Below is a small trained network, with its code and all its weights. Each question gives an input and a class and asks what happens when units are switched off, that is, made to give their printed mean instead of their output.

import numpy as np


def w(rows, s, z=0):
    codes = np.array(rows[::2]) - 128.0
    scale = np.full(codes.shape[1], s)
    scale[-1] = z or s
    return codes * scale


def norm(h):
    return h / np.sqrt((h * h).mean(-1, keepdims=True) + 1e-5)


def f(y):
    return y / 2 * (1 + np.tanh(0.7978845608 * (y + 0.044715 * y**3)))


def log_softmax(a):
    a = a - a.max(-1, keepdims=True)
    return a - np.log(np.exp(a).sum(-1, keepdims=True))


def net(x, mask):
    res = np.array(x, float).reshape(1, 7) / 4 @ E
    u = 0
    for l in range(3):
        y = f(norm(res) @ A[l][:, :-1].T + A[l][:, -1])
        res = res + np.where(mask[u : u + 9], y, B[l][:, -1]) @ B[l][:, :-1]
        u += 9
    return log_softmax(norm(res)[-1] @ U[:, :-1].T + U[:, -1])


A, B = {}, {}
E = w([
[137,141,112,121,135,129,116,124,135,103,124,127],'x0',
[112,117,138,124,140,120,123,118,126,114,118,120],'x1',
[140,134,109,116,118,133,120,116,148,109,116,133],'x2',
[150,166,158,93,125,70,109,156,176,164,112,40],'x3',
[188,128,157,134,148,167,248,210,149,94,55,119],'x4',
[136,129,129,135,114,137,131,130,130,140,129,130],'x5',
[202,53,81,193,192,53,116,117,148,151,120,139],'x6',
],0.013)
A[0] = w([
[140,184,164,111,129,82,92,156,206,188,113,2,251],'L0N0',
[114,178,194,86,133,195,227,163,135,76,101,113,30],'L0N1',
[146,129,141,104,135,96,118,152,74,108,120,125,51],'L0N2',
[125,126,75,153,137,65,88,126,103,163,117,135,53],'L0N3',
[139,147,138,114,71,108,173,136,83,116,135,86,26],'L0N4',
[119,144,156,112,158,112,155,105,103,117,145,139,76],'L0N5',
[177,109,157,177,156,131,191,172,153,94,61,137,21],'L0N6',
[55,180,153,65,66,145,71,120,104,120,154,143,212],'L0N7',
[178,90,109,138,147,87,149,154,130,118,77,146,19],'L0N8',
],0.0091,0.0031)
B[0] = w([
[173,116,92,54,98,65,126,132,96,173,139,65,241],'L0N0',
[74,124,27,148,139,143,5,159,151,174,76,107,217],'L0N1',
[146,139,133,125,105,136,108,106,179,125,116,151,121],'L0N2',
[150,95,113,166,89,153,94,128,177,121,82,100,162],'L0N3',
[115,131,103,71,134,110,128,95,130,158,102,212,137],'L0N4',
[154,147,67,120,153,168,153,116,174,93,139,91,125],'L0N5',
[135,93,202,60,149,145,173,111,120,92,150,171,212],'L0N6',
[255,135,176,168,162,113,235,162,109,55,204,167,244],'L0N7',
[177,101,138,149,117,112,156,104,89,128,178,159,174],'L0N8',
],0.0095,0.011)
A[1] = w([
[28,159,129,131,143,219,106,140,153,125,127,181,47],'L1N0',
[114,179,140,86,112,117,196,146,122,122,85,115,112],'L1N1',
[127,165,150,92,65,141,105,168,106,115,110,61,74],'L1N2',
[125,102,125,197,133,99,103,101,145,138,170,159,82],'L1N3',
[145,122,141,254,158,138,138,97,142,76,130,197,143],'L1N4',
[157,143,154,172,129,138,173,138,132,134,126,125,69],'L1N5',
[107,122,106,110,111,70,74,102,124,191,122,124,6],'L1N6',
[104,91,104,223,104,163,95,95,123,126,98,121,129],'L1N7',
[101,189,158,109,102,139,141,87,92,103,211,100,145],'L1N8',
],0.0097,0.0023)
B[1] = w([
[135,147,110,204,67,85,160,143,74,47,83,61,163],'L1N0',
[103,178,156,155,151,88,25,41,156,207,126,200,155],'L1N1',
[75,153,148,86,208,138,79,76,164,187,126,163,168],'L1N2',
[65,167,55,62,136,118,59,119,144,189,130,79,181],'L1N3',
[2,119,151,32,142,205,86,166,161,163,205,178,255],'L1N4',
[131,60,111,85,83,108,142,88,126,134,132,196,148],'L1N5',
[171,106,52,181,136,209,80,191,105,52,185,113,169],'L1N6',
[185,208,152,69,67,102,135,112,89,154,82,152,172],'L1N7',
[184,19,239,102,197,95,209,130,155,55,92,158,187],'L1N8',
],0.0082,0.0091)
A[2] = w([
[232,90,156,109,109,36,128,77,151,131,145,78,111],'L2N0',
[73,159,90,241,68,190,140,127,81,70,28,140,26],'L2N1',
[131,119,54,219,76,91,80,89,84,131,128,13,69],'L2N2',
[74,86,153,122,93,193,211,137,106,146,150,216,83],'L2N3',
[59,182,124,83,148,171,47,104,118,214,89,120,1],'L2N4',
[84,115,48,143,116,117,34,80,147,186,148,77,44],'L2N5',
[177,191,189,73,145,2,226,160,179,120,104,110,131],'L2N6',
[120,119,168,166,187,190,171,91,181,85,180,186,87],'L2N7',
[53,188,64,90,149,204,63,172,117,159,72,106,165],'L2N8',
],0.0082,0.0027)
B[2] = w([
[162,152,187,163,143,136,118,117,64,88,92,118,245],'L2N0',
[192,158,162,230,122,128,250,133,75,120,73,57,178],'L2N1',
[105,44,147,165,105,186,172,165,180,47,173,84,176],'L2N2',
[89,132,138,107,147,151,122,158,157,61,152,84,254],'L2N3',
[83,126,109,121,85,93,81,49,137,183,169,179,207],'L2N4',
[115,138,68,160,94,112,145,159,187,157,118,120,228],'L2N5',
[147,165,136,146,151,136,134,22,110,171,86,223,242],'L2N6',
[86,117,97,80,132,168,103,184,156,123,111,85,231],'L2N7',
[64,177,108,160,78,119,148,141,134,194,109,164,249],'L2N8',
],0.013,0.0077)
U = w([
[77,85,156,26,166,186,128,185,176,48,198,167,178],'0',
[46,167,50,95,72,83,43,88,186,250,130,183,181],'1',
[232,146,213,111,169,63,122,39,62,136,99,172,199],'2',
[176,68,87,200,73,74,69,165,182,82,152,23,5],'3',
[86,187,129,235,89,152,197,173,80,108,50,105,34],'4',
],0.014,0.0024)

Each question gives the input, the list of numbers given to net, and the class t.
The units are the neurons (one row each of A and B). Each row of codes is followed by its name. A weight is (code - 128) times the scale printed after its matrix; where a second scale follows, it is the last column's (A, B and U).
mask holds one flag per neuron, layer by layer. A switched-off neuron (its flag False) gives its mean, the last column of its row in B, instead of its output. The means were averaged over made-up inputs and are rounded, as every weight is.
A unit's drop is (log p(t) with every unit on - log p(t) with that unit switched off) / (log p(t) with every unit on - log p(t) with every unit switched off).
The circuit of an input: a set's keep is (log p(t) with only the set's units on - log p(t) with every unit switched off) / (log p(t) with every unit on - log p(t) with every unit switched off). Starting from the 12 units with the biggest drops (on a tie, the unit counted first), units are removed one at a time, each time the one whose removal leaves the highest keep (on an exact tie, the one counted first), for as long as the keep stays at least 0.8.
units of the circuit, in order: the units of the circuit, biggest drop first
unit that matters most: the unit with the biggest drop
k most important neurons: the k neurons with the biggest drops, biggest first
k most important neurons of layer l: the k neurons of layer l with the biggest drops, biggest first
drop when u is switched off: that unit's drop, to one decimal
input [-6,-6,-3,1,-3,-1,2], class 3: unit that matters most	L1N4
input [-8,5,6,-6,0,3,8], class 1: 2 most important neurons	(L0N7 L1N3)
input [-4,-5,-3,0,-5,-8,-4], class 0: 2 most important neurons	(L0N7 L0N0)
input [-1,7,1,0,8,-1,-7], class 4: 4 most important neurons	(L1N0 L2N1 L0N0 L0N1)
input [-4,7,1,-7,0,-2,1], class 1: 3 most important neurons	(L1N4 L0N7 L0N6)
input [3,8,7,1,8,-1,-1], class 1: 2 most important neurons	(L0N1 L0N7)
input [6,-3,5,7,0,3,2], class 3: 4 most important neurons	(L0N7 L1N6 L0N6 L2N2)
input [1,-6,2,2,-5,-6,1], class 3: 3 most important neurons	(L0N3 L0N6 L2N2)
input [3,-7,-7,1,7,-5,2], class 2: 2 most important neurons	(L1N4 L0N7)
input [-2,-4,3,-5,1,3,-5], class 4: 2 most important neurons	(L0N1 L1N0)
input [4,8,-8,1,0,-2,-4], class 2: 2 most important neurons	(L0N7 L1N4)
input [-1,-7,2,-4,-7,8,0], class 0: 3 most important neurons	(L0N1 L0N7 L1N8)
input [5,-5,-2,-2,4,-5,-5], class 4: 2 most important neurons	(L0N1 L1N0)
input [3,2,-8,4,4,-6,-8], class 1: units of the circuit, in order	(L0N1)
input [4,7,-8,7,1,4,5], class 2: 2 most important neurons of layer 2	(L2N6 L2N0)
input [-4,7,3,-7,0,-3,2], class 1: 2 most important neurons of layer 0	(L0N7 L0N6)
input [5,4,-2,-4,5,4,-3], class 4: drop when L1N0 is switched off	0.1
input [0,0,3,-2,2,7,6], class 0: drop when L0N0 is switched off	0.2
input [-7,-8,-1,0,5,8,1], class 0: drop when L0N6 is switched off	1.2
input [-5,1,1,-1,-4,6,-5], class 0: units of the circuit, in order	(L0N7)
